(in the rows, 128 means zero)
Facts:
[nogro,rabim,gruzas,zugra,mefa,grobepek,flitusti,flogin,stapaplel,lirek,skupopir,stuve,klezagel,liflom,skiklik,zovu,dredrobo,mamul,mikim,kebror,klufluska,gudra,brupubra,gagrir,pumur,plaran,rodrin,likeruk,plogrim,tuvak,laple,stiker,pluskan,klubrun,drudes,muler,braga,bopin,droka,bebizir,dramafen,viklil,todretror,ploduk,fitrom,pagra,lemeskom,vuskir,plebun,paveno,steflos,rigripu] Δ 901
[puski,drestil,birastin,fustuk,drike,medrake,napo,kese,lalal,vubas,listi,neker,migus,stedron,stagro,gruvafel,festu,pluzizem,brudatrik,trefligum,bazapi,suflel,gusem,luzan,repi,kistek,dovos,lufodrur,gretror,fipun,suzo,plata,liren,basapla,plaplo,kiplor,drazes,kliser,flotrom,moski,kogo,klevu,tribruk,pluplel,sebo,tobol,skekove,ripi,plimer,nibo,stonetrul,gifa,debrum,rabrok,bredren,trudron,basko,peplimu,zopler,brinu,metuk,rabribril,trugril,petrek,kapli,zagir,stifi] Δ 897
[leni,mibror,driskar,lupir,treklemil,posel,beki,gima,gakun,stilek,tapar,sidisker,nogru,flukle,zodro,sidrom,grizo,flatrede,skubras,flibi,klolu,flostar,fubre,riskostak,stirak,grista,nutu,dotrakluk,puflu,fligri,gotibre,kivi,getal,genuplis,labral,topu,flistis,niklovis,muflim,dagrim,lipli,brupir,vepos,lekobrek,grudun,plotem,ditru,mimo,dusa,vudir,groru,flolol,fola,truplur,pludrus,deni] Δ 160
puski ε tribruk,flistis,lirek,zopler
beki ε klevu,listi
gruzas ε labral,ripi
gakun ε luzan,klevu,peplimu,lufodrur,moski,zodro
stilek ε dramafen,flatrede,kivi
mefa ε brinu
tapar ε stedron
grobepek ε flitusti,pluzizem,todretror
lalal ε lupir,lirek,topu
neker ε gima,fipun,metuk,stedron
sidisker ε nutu,vuskir
migus ε rabribril,flostar,mikim,kese,fitrom,grizo,grista
stuve ε stiker,fustuk
nogru ε mikim,stapaplel,lirek,birastin
flukle ε rabrok,flogin,skupopir,gudra
sidrom ε trudron,labral,plimer,fola
klezagel ε likeruk,labral,flolol,skiklik,truplur,zodro
gusem ε liren,leni
dredrobo ε grudun,gima,debrum,ripi
dovos ε trefligum,riskostak,zodro
kebror ε trefligum,gotibre,nibo
klufluska ε trudron,pagra,klolu,vubas
fubre ε gotibre,gretror,flotrom,bazapi,zodro
gagrir ε dotrakluk
pumur ε suflel,vuskir,lufodrur,birastin,lemeskom
plaran ε flitusti,drestil,brupubra
stirak ε liflom,kese,moski,grista
basapla ε bopin,liren,mikim,dotrakluk
plaplo ε flitusti,repi,labral,topu
plogrim ε gotibre,stapaplel,pluzizem
tuvak ε stagro
laple ε suzo,medrake,skekove,festu,tobol,napo
kiplor ε lekobrek,repi,kivi,zodro
puflu ε kistek,festu
drazes ε dagrim,driskar,todretror
pluskan ε luzan,skupopir,skiklik
kliser ε fligri,drestil
kogo ε plata,tribruk
drudes ε trudron
braga ε gruvafel,gotibre,gretror,tobol,lufodrur,mamul,lemeskom
genuplis ε flostar,dagrim,fustuk
pluplel ε gretror
sebo ε drestil,pluzizem,zopler
niklovis ε rabrok,mibror,brinu,grizo,vubas,listi
muflim ε kistek,zugra,fola,rabim
droka ε klevu,tribruk,skiklik
bebizir ε flistis,vubas
lipli ε brudatrik,medrake,flogin,fipun,plimer
brupir ε flostar,kivi,debrum,moski
stonetrul ε skekove,mibror,skubras,fola,klubrun
viklil ε flogin,flibi,mimo,ripi,grista
gifa ε trefligum,lirek
bredren ε mimo
ploduk ε rodrin,lirek
vepos ε vuskir,posel
plotem ε luzan,brupubra
ditru ε brudatrik,getal,nibo,peplimu
basko ε skekove,likeruk,skupopir,rabim
vudir ε vuskir,klolu
groru ε flitusti,rabribril,liren,napo,dusa
plebun ε repi,pluzizem
paveno ε nogro,napo,pludrus
trugril ε trudron,flostar
petrek ε muler,mikim,gudra
kapli ε repi,mibror
steflos ε trudron,liren
zagir ε gotibre,lufodrur,grizo
deni ε vuskir,festu,treklemil,stapaplel,skubras
rigripu ε kistek,lufodrur
stifi ε grudun,muler,pagra,stagro

Known rows:
moski: [105 118 111 124 139 148 130 126 123 123 127 141 133 124 155 129 124 119
 127 146 156 123 155  93 147 114 137 114]
stilek: [146 146 146 150 113 195 135 142 197  75 126  87 137 100 100 110 108  88
 186 132  94  93  90 139 144 140  91  54]
dotrakluk: [116 131 178 172  74 160 115 104 124 132 189 151 153  86 177 136 147 109
 133 136 135 132 137 132 103 147 120 186]
mimo: [141 157 137 135 165  98 100  98 110 118 168 119 166  99 153 107 132  96
 101 132 119 119 117  94 142 134 110 133]
rabrok: [109 119 107 121 143 140 127 123 117 135 122 140 134 127 160 133 126 117
 120 143 155 128 147  89 148 114 137 126]
rabribril: [101 119 119 124 128 157 134 116 114 133 133 146 120 118 154 126 128 125
 125 147 163 130 160  95 137 116 140 127]
lemeskom: [136 123 117 159 130  99 146 126  99 135 126 125 120 146 106 159 124 166
 144 115 123 130 131 146 119 137 129 132]
grista: [132 155 145 138 152 120 108  98 123 117 156 136 153 106 150 119 133 111
 121 130 118 124 116 111 138 145 110 133]
stuve: [145 145 119 113 139 126 171 130 178 137  97 164 139 155 105  74  57 192
 115 128  79 146 176 200  80 100 182 111]
lufodrur: [ 95 111 109 122 143 138 126 116 126 128 115 138 134 132 150 140 128 127
 131 148 165 124 142 106 146 123 140 124]
brinu: [112 118 107 123 148 139 131 118 116 135 118 139 135 130 165 134 126 115
 121 138 152 127 143  92 152 115 136 124]
treklemil: [121 148 149 126 152 122 117  81 126 111 128 134 139 114 136 142 142 135
 148 132 119 127  95 136 132 162 105 140]
fipun: [119 126 111  89 133 118 114 146 112 134 139 151 132 122 135 136 140 128
 122 165 158 119 165  88 159 111 126 133]
topu: [120 149 153 145 140 130 107 111 137 110 136 149 138 124 146 125 149 112
 131 118 120 122  95 126 136 160 105 145]
gudra: [164 133 116 157 124 106 147 133  83 145 145 124 124 136 116 150 125 148
 130 101 110 130 146 126 121 118 128 136]
klubrun: [146 129 114 159 135 100 144 126  92 140 133 125 119 144 107 153 122 162
 141 109 124 130 134 132 121 131 125 131]
kliser: [ 80  99 140  79 105 143 119 163 130  73 101 101  81 130  75 107 175 113
  67 110 157 146 134 128  86 124 164 135]
klevu: [106 119 110 128 141 139 124 129 129 131 117 149 128 138 160 131 130 115
 127 136 154 125 136  98 154 123 135 123]
gruvafel: [ 88 113 113 123 147 132 125 110 124 127 115 139 136 136 149 135 126 130
 135 151 168 125 141 109 146 130 141 124]
tribruk: [114 121 110 129 130 152 122 145 137 138 102 169 122 150 167 135 140 106
 134 124 147 129 123 103 162 131 133 132]
vubas: [117 119 112 118 141 148 134 122 119 134 117 145 124 130 160 140 135 122
 127 135 149 127 146  95 146 117 136 127]

Rows:
No name comes twice in this set of rows, the named rows included.
[167 118 116 141 105 100 141 165 117 143 136  96 123 138  88 126 114 138
 116 108 106 130 133 150 109 108 133 122] : gruzas
[118 150 143 144 157 103  94 103 133 116 150 139 157 121 148 118 136 109
 125 135 131 118  98 119 149 159 107 137] : getal
[159 116 125 155  86 117 134 178 145 149 112 128 113 169 100 135 127 133
 136  95 101 135 108 176 116 128 130 140] : ploduk
[ 99 120 124 110 135 162 136 106 106 150 131 142  94 123 150 125 126 141
 142 145 169 138 150  85 142 122 128 119] : napo
[ 94  96 109 109 125 131 122 139 160 131 110 111 139 135 130 118 111 113
 121 153 158 125 124 136 134 119 148 113] : pluplel
[ 98 111 117 121 137 145 133 116 123 126 110 146 125 132 150 144 135 131
 139 145 161 130 143 111 139 128 141 131] : birastin
[118 133 149 127 135 115 103 118 166 118 132 110 152 120 125 107 126 103
 122 135 116 121  82 158 127 151 114 126] : fubre
[127 153 153 104 141 137 126 110 179 108 121 141 150 113 133  74 104 127
 113 137  93 131 118 164 102 133 140 122] : genuplis
[148 110 118 152 107  97 135 163 135 141 123 101 127 153  91 131 114 141
 126 113 113 127 117 167 111 124 134 127] : kebror
[ 92 115 120 117 133 148 126 127 123 112 115 143 115 132 140 126 141 126
 119 134 161 133 147 106 134 126 144 126] : pluzizem

The same objects again, as new rows of numbers:
Known rows:
gagrir: [141 124 141 105  77 123 117 131  91 125 123 134 138 133 109 133 151 136
 122 118 151 129 154 144 118 132 151 124 138 135 135 131 151 130 145 122
 130 139 129 133 143 127 118 121 101 124 108  89 130]
klubrun: [121 134 105 123 109 130 131 121 165 154 128 133 123 135 143 142 142 142
 128 127 143 127 148 114 116 125 118 129 132 126 133 121 138 126 137 124
 122 135 128 141 132 138 143 124 117 115 131 116 158]
droka: [127 141 154 123  66 117 132 114  67 131 130 111 112 148 109 127 179 171
 121 105 128 147 151  29 141 136 119 145 133 134 126 134 125 131 149 125
 143 118 146 128 137 109 120 129  92 120  94 123 155]
flatrede: [124 128 123 137 175 117 134 131 131 123 136 128 114 133 137 136 114 147
 121 137 129 130 121 152 129 115 107 125 139 125 111 132 114 127 125 125
 130 152 119 133 119 144 134 129 138 126 147 149 146]
stapaplel: [121 131 108 121  91 134 127 112 167 148 125 134 125 133 153 136 119 143
 129 124 145 132 158 134 124 124 123 124 135 125 129 122 153 127 136 126
 117 135 125 139 132 142 153 128 119 111 136 112 150]
nogru: [120 116 177 110  89 108 129 155  88  99 130 101 131 129  94 100  88 111
 114 119 136 133 146 201 137 129 142 113 143 136  99 147 153 130 137 122
 127 135 121 107 125 107 145 130  99 131 152 155 112]
gusem: [149 113 149 119 150 128 117  90  75 115 116 134 156 121  89 126 125 117
 120 130 137 125 114 149 127 135 193 130 134 136 158 123 142 125 127 131
 133 130 122 108 151 118  98 123 119 142 111 100  72]
leni: [129 124 123 132 178 114 134 113 119 125 133 132 120 136 126 143 113 156
 116 140 138 133 118 166 129 115 114 125 145 128 114 132 121 128 127 123
 131 164 116 127 127 152 131 126 133 129 150 139 136]
lipli: [140 121 144 121 120 109 129 175  84 113 133 124 134 131  93 122 142 116
 127 132 130 123 113 168 123 130 106 118 126 133 117 142 111 133 136 118
 135 135 137 125 118 120 116 124 117 137 131 140 131]
flogin: [124 132 108 125 118 132 130 129 162 148 128 128 126 136 149 142 150 140
 129 129 147 115 151 124 108 126 119 128 135 124 131 128 129 129 138 121
 125 137 129 143 133 133 138 121 126 117 117 106 148]
stuve: [134 129 137 106  52 122 118 161 111 123 125 133 127 132 137 127 152 109
 133 109 137 128 153 101 122 129 136 126 122 132 121 128 137 127 143 124
 133 114 138 144 121 126 135 122 106 121 108 106 129]
mamul: [119 135 105 126 108 126 129 108 159 149 127 140 129 133 149 141 140 148
 129 128 145 133 151 107 118 123 122 128 133 125 131 124 142 126 133 124
 123 138 126 139 131 145 144 127 125 113 120 115 153]
dovos: [125 138 170 124 135 134 122 129  86 109 126 123 147 108 115 101 140 141
 136 117  95 140 130 119 123 142 163 132 119 131 140 137 151 126 113 134
 113 124 126 113 137  89  98 136 142 133  99 139 168]
drazes: [138 120 148 123 102 140 122 148 114 105 123 127 130 115 131 113 126  90
 129 121 116 124 127 108 139 140 158 130 111 130 139 123 124 127 123 140
 139 100 136 126 122 116 121 127 125 136 118 122  71]
todretror: [123 131 106 124  99 130 126 125 162 141 127 142 111 134 151 141 138 146
 125 127 146 133 153 115 124 125 123 128 130 124 136 117 140 125 133 130
 126 137 125 145 127 142 149 124 119 115 134 109 146]
kliser: [143 118 145 127  93 141 125 130 116 106 123 128 117 117 114 120 124 114
 123 121 121 136 124  98 155 145 151 135 109 132 151 119 124 128 126 144
 144 105 137 121 126 115 123 129 113 139 129 119  60]
dramafen: [120 135 108 123 114 133 127 117 156 146 129 133 120 137 158 144 143 147
 128 125 140 126 150 118 116 123 123 131 134 125 130 122 138 125 135 124
 122 137 128 143 131 137 142 124 124 114 123 111 168]
pagra: [119 134 103 125 112 128 129 115 155 151 127 133 125 140 153 142 136 133
 129 125 143 125 147 106 116 120 124 130 127 128 127 119 136 125 136 123
 122 133 126 140 129 138 146 124 118 114 126 115 146]
mimo: [127 124 126 132 171 120 132 149 134 122 135 123 119 135 138 137 119 137
 120 139 135 119 122 170 122 118 102 123 137 124 109 138 109 129 126 123
 130 150 121 135 119 145 136 126 139 130 145 147 145]
fola: [122 128 104 140 162 113 139 133 145 141 134 131 127 136 111 134 126 135
 126 147 132 128 104 158 125 121  88 121 125 126 114 133 109 129 128 119
 129 144 124 126 120 133 136 130 129 132 154 157 148]
steflos: [132 129 125 104  98  85 114  86  48 150 119 167 167 149  73 135 150  88
 131 128 151 156 115 104 109 113 197 121 125 148 146 102 148 114 146 114
 133 137 117 119 136 120 114 119  78 128 108 105 114]

Rows:
No name comes twice in this set of rows, the named rows included.
[138 129 141 118  83 118 132 120 132 112 115 153 186  90 115  97 125 116
 137 117 106 143 130 106 142 136 139 126 108 124 133 142 163 134 108 134
 133  94 141 113 119 151 107 140 158 130  95 121  71] : zagir
[135 116 126 133 200 132 126  59 127 130 118 135 144 126 120 142 111 128
 117 144 144 121 115 152 123 128 184 133 141 128 155 117 139 123 119 131
 131 143 111 111 153 136 114 124 135 135 126 105  80] : liren
[140 130 133 135  94 154 114 185 116 115 129 139 112 103 107 115 149 110
 141 129 100 125 108 144 129 155 133 124  87 130 155 118 121 126 120 140
 112 118 139 127 124  81 119 130 124 143 133 125 157] : kapli
[124 124 121 113 119 130 127 109 155 137 123 125 129 138 153 140 125 138
 120 125 162 117 162 142 112 124 147 127 150 128 128 128 148 126 136 120
 125 140 120 139 137 145 143 120 116 115 117 100 131] : mikim
[134 127 170 109 124 107 121 202  60  84 136 129 126 131 145 119 137  89
 130 116 110 120 131 131 119 112 140 122 130 131  94 140 109 125 124 126
 138 130 130 150  98 137 117 121 136 130 110 148 139] : brupir
[117 128 128 140 163 121 133 134 132 124 137 124 106 133 124 135 112 153
 119 140 130 132 120 173 126 120 108 123 135 127 115 131 120 125 126 125
 123 159 118 127 124 127 140 129 131 128 157 156 161] : topu
[140 112 160 115 128 138 124 142 102 105 119 110 147 119 127 116 121  90
 124 121 132 100 133 145 126 141 169 128 130 131 138 139 131 130 126 131
 134 105 130 119 140 111 111 123 129 140 106 111  65] : petrek
[123 140 117 108  56 100 117 126  79 152 125 148 148 152 103 125 141  67
 147 114 130 148 124  65 123 115 152 123 114 141 121 104 132 118 150 119
 130 105 131 128 120 116 128 124  86 121 117 126 134] : klufluska
[125 129 111 140 156 121 135 149 140 131 138 130 114 132 125 136 121 141
 125 143 126 130 114 163 128 121  89 122 122 124 114 130 108 128 127 124
 126 146 125 132 115 134 140 129 137 131 156 156 152] : mibror
[108 122 167 123 100 138 127 136 119 116 123  86 127 122 101  92 106 101
 126 121 117 120 137 144 131 151 165 129 112 134 136 134 147 127 131 130
 115 101 126 102 137  61 136 135 105 136 136 152 125] : lalal
[139 124 117 127  89  99 138 162 119 135 131 134 154 125  59 119 143 115
 130 139 128 129  94 157 130 137  68 114 107 132 118 142 113 138 138 113
 138 119 144 112 114 119 126 131 114 142 142 149 103] : muflim

The same objects again, as new rows of numbers:
Known rows:
lipli: [112 149  94 148  56 119 102 142 106 134 147 129 143 134 118 107 138 126
 161 112 133 101  79 154  99 138 135]
stilek: [109 152  98 140  78 126 106 145 109 134 145 119 148 128 117 111 133 131
 162 122 146 112  82 154 102 150 131]
fubre: [ 97 154 109 110 105 178 119 130 121 144 136  67 150 104 129 106 147 115
 147 130 170 172 106 188 138 208 120]
plogrim: [109 109 200 121 149 161 144 128 143 106 118  79 127  95 127 126 147  98
  79 196 157  91 103 183 153 235 162]
kogo: [108 119 153 120 104  53  98 126 160 134 130 129  98 103  96 135 108 160
 118 103 141 121  98 120 108 139 134]
kapli: [ 85 132 124  94 182  59 106 158 154 120 132 136 125  97  95 157 110 162
 102 136 177 112  88 131  79 178 128]
stuve: [130 109 162 138  81 143 140 141 145 110 142 124  97 103 127 121 129 123
 107 144 120  60 102 151 115 176 151]
klufluska: [125  90 115  90 103 147 144 124 192 135 134 103 145 118 155 146  88 133
 128  88 126  31  91 126 113 185 173]
suflel: [134 126 128 112 178 105 126 112 133 138 106 132 121 130 135 144 124 135
 112 115 121 175 169  94 133 100 117]
zovu: [152 115 144 141 140 174 169 127 128 108 137 132 116 128 143 127 126 121
 113 161 118 111 158 122 144 129 126]
flogin: [155 117 140 155 117 171 166 136 124 108 142 149 103 128 141 124 130 124
 113 159 107 106 154 122 131 120 119]
brinu: [132 125 122 116 166 105 126 125 137 130 113 142 115 131 125 146 121 139
 116 109 121 165 158  98 133  94 108]
nibo: [132 119 134 107 172 114 127 115 145 137 109 127 123 122 130 143 127 135
 117 116 132 184 160 105 154 100 106]
lekobrek: [131 157  86 139 138 158 131 129  87 137 140 131 162 156 130 118 135 126
 169 138 135 161 141 133 138  99 109]
peplimu: [134 126 123 112 168 109 129 123 139 133 112 137 116 124 129 143 124 138
 114 113 124 179 162 103 136 103 105]
riskostak: [132 153  95 140 127 157 131 123  90 143 136 122 160 155 133 114 130 127
 171 140 135 168 138 129 146 101 110]
fitrom: [156 111 143 145 130 180 168 130 130 106 133 135 114 132 144 126 131 120
 113 156 108 113 159 126 148 125 124]
fustuk: [135 116 123 113 161 106 124 126 137 132 108 146 126 132 130 148 131 134
 118 104 115 167 151  97 133  91 109]
getal: [136 151  90 142 124 157 129 125  90 137 135 131 160 158 134 114 137 120
 167 133 128 162 142 131 140  94 110]
suzo: [136 122 126 111 172 105 125 122 134 133 108 142 122 130 129 147 128 134
 114 114 118 170 157  97 135  92 113]
klolu: [134 164  85 130 140 146 126 102  89 147 128 120 171 167 145 115 116 123
 160 125 124 142 150 113 128  97 138]

Rows:
No name comes twice in this set of rows, the named rows included.
[100 198 116 126 103  96  95  79  85 157 125  85 163 142 140  93  95 132
 131 123 134  79 126 121  71 154 197] : vudir
[117 133  97 135  60 135 101 146 120 139 139 120 151 135 129 114 143 117
 166  92 123 100  72 160 111 138 135] : genuplis
[103 106 220 118  92  26  93  90 178 152 127  92 100 126  71 115  87 171
 142 125 158 141  89 139 181 142 152] : gifa
[136  68  56  37 195 120 131 118 215 164 102 121 187 152 168 187  82 136
 158  13 117 131 125  78 150 102 126] : trudron
[110 161  95 144  58 124 106 144 110 134 151 121 131 123 114 104 125 142
 162 114 143 119  93 154  98 152 127] : beki
[112 150 108 146  65 119 100 138 102 138 143 124 139 131 118 106 140 124
 157 116 135 105  83 158 105 141 137] : tapar
[147 132 106 155 102 157 119 124  82 135 127 142 159 166 139 112 160 100
 164 126 104 145 130 137 150  69 118] : dotrakluk
[112  95 183 134 159 134 139 172 122  85 135 127 137 111 112 146 153 100
  87 203 156  37  71 178 121 195 153] : grobepek
[119 154 180 130 110 152 140  82 131 127 116  71 103  93 150 103 115 115
  70 159 124  77 154 136 101 208 188] : pumur
[118 124 173 113 110 203 154 112 153 124 119  59 102  74 154 112 147  98
  77 154 139 125 135 177 140 240 145] : braga
[134 126 110 120 157  95 127 137 139 121 119 153 110 128 123 149 121 147
 117 109 122 158 151  95 117  90 103] : ripi
[148 118 178 142 153 167 163 108 123 111 125 116 120 135 139 119 127 113
 106 177 115 115 159 127 163 137 145] : stapaplel
[107 132 126 119 104  69 102 144 150 127 129 141  92  91 112 135 121 153
 107  97 136 116 107 118  78 147 128] : basko
[129 138 129  99 178 152 131 101 138 144  93 100 117 101 150 137 138 116
  90 110 128 209 191 112 142 135 110] : lufodrur
[119 119 131 134  95 129 147 161 159 105 161 134  98  99 120 127 111 145
 116 146 144  49  93 147  89 189 140] : gruzas

